Below is a small trained network, with its code and all its weights. Each question gives an input and a class and asks what happens when units are switched off, that is, made to give their printed mean instead of their output.

import numpy as np


def w(rows, s, z=0):
    codes = np.array(rows[::2]) - 128.0
    scale = np.full(codes.shape[1], s)
    scale[-1] = z or s
    return codes * scale


def f(y):
    return np.maximum(y, 0)


def log_softmax(a):
    a = a - a.max(-1, keepdims=True)
    return a - np.log(np.exp(a).sum(-1, keepdims=True))


def net(x, mask):
    res = np.array(x, float).reshape(1, 7) / 4 @ E
    y = f(res @ A[0][:, :-1].T + A[0][:, -1])
    res = res + np.where(mask, y, B[0][:, -1]) @ B[0][:, :-1]
    return log_softmax(res[-1] @ U[:, :-1].T + U[:, -1])


A, B = {}, {}
E = w([
[162,135,198,178,97,100,151,72,93],'x0',
[108,144,182,138,134,128,178,123,142],'x1',
[163,84,127,193,182,80,124,6,75],'x2',
[129,59,39,101,213,95,86,144,184],'x3',
[143,195,99,163,100,165,71,148,132],'x4',
[136,115,105,158,152,100,181,12,177],'x5',
[70,122,193,78,149,160,196,201,166],'x6',
],0.012)
A[0] = w([
[153,163,38,157,61,102,26,112,105,80],'N0',
[45,159,88,27,195,189,132,222,105,204],'N1',
[163,101,37,172,104,153,52,165,91,149],'N2',
[172,156,80,118,95,176,153,192,117,171],'N3',
[83,56,84,54,222,179,145,195,162,222],'N4',
[18,165,231,102,2,193,181,170,155,163],'N5',
[53,107,88,161,196,119,131,110,182,27],'N6',
[150,135,230,129,127,137,139,44,69,100],'N7',
[90,95,196,207,151,120,216,46,124,235],'N8',
[190,182,146,158,68,142,68,95,126,198],'N9',
[122,94,19,110,90,155,57,250,179,222],'N10',
[110,165,247,135,110,150,149,107,102,232],'N11',
[133,98,30,107,197,99,166,143,196,204],'N12',
[80,123,196,101,28,208,152,193,139,4],'N13',
],0.0081,0.0033)
B[0] = w([
[56,196,51,161,52,138,25,34,59,185],'N0',
[87,111,155,134,165,249,44,190,112,229],'N1',
[129,101,76,127,71,153,50,57,141,183],'N2',
[138,115,109,139,125,174,105,146,189,174],'N3',
[27,71,118,26,203,136,101,191,176,219],'N4',
[108,217,196,250,66,136,217,185,240,250],'N5',
[175,39,110,108,130,78,166,127,195,162],'N6',
[210,150,229,216,187,103,198,131,54,185],'N7',
[254,122,211,211,223,91,206,126,147,208],'N8',
[133,140,126,178,73,209,83,79,111,177],'N9',
[92,130,122,17,83,216,49,94,131,226],'N10',
[127,136,220,202,120,88,196,140,132,200],'N11',
[123,44,2,104,127,118,130,145,193,197],'N12',
[73,208,162,82,47,170,158,114,142,210],'N13',
],0.0081,0.02)
U = w([
[190,81,173,188,198,77,117,52,43,68],'0',
[109,193,190,181,52,117,166,204,176,88],'1',
[155,42,32,124,189,55,129,76,218,248],'2',
[104,111,51,140,39,119,4,53,72,224],'3',
[64,93,86,38,155,162,54,227,139,1],'4',
],0.011,0.0026)

Each question gives the input, the list of numbers given to net, and the class t.
The units are the neurons (one row each of A and B). Each row of codes is followed by its name. A weight is (code - 128) times the scale printed after its matrix; where a second scale follows, it is the last column's (A, B and U).
mask holds one flag per neuron, in row order. A switched-off neuron (its flag False) gives its mean, the last column of its row in B, instead of its output. The means were averaged over made-up inputs and are rounded, as every weight is.
A unit's drop is (log p(t) with every unit on - log p(t) with that unit switched off) / (log p(t) with every unit on - log p(t) with every unit switched off).
The circuit of an input: a set's keep is (log p(t) with only the set's units on - log p(t) with every unit switched off) / (log p(t) with every unit on - log p(t) with every unit switched off). Starting from the 12 units with the biggest drops (on a tie, the unit counted first), units are removed one at a time, each time the one whose removal leaves the highest keep (on an exact tie, the one counted first), for as long as the keep stays at least 0.8.
circuit, biggest first: the units of the circuit, biggest drop first
top k neurons: the k neurons with the biggest drops, biggest first
drop when u is switched off: that unit's drop, to one decimal
input [-5,-7,1,-4,-5,4,7], class 4: circuit, biggest first => (N4)
input [7,-4,-2,6,2,1,2], class 2: top 2 neurons => (N1; N13)
input [5,-5,2,-1,5,0,2], class 0: top 2 neurons => (N5; N10)
input [-3,-3,0,-6,-2,2,-3], class 0: circuit, biggest first => (N5; N13; N10)
input [-8,-4,3,7,6,6,-3], class 3: top 3 neurons => (N0; N10; N2)
input [6,-8,2,-7,6,2,-2], class 0: top 2 neurons => (N7; N10)
input [-4,7,7,-4,8,0,1], class 0: drop when N5 is switched off => 0.2
input [3,8,2,-7,2,-1,-6], class 0: drop when N7 is switched off => 0.2
input [0,-5,3,1,-4,3,0], class 2: drop when N10 is switched off => 0.0
input [2,5,-1,5,3,1,8], class 4: drop when N4 is switched off => 0.3
input [7,-7,0,-1,7,4,4], class 0: top 2 neurons => (N5; N13)
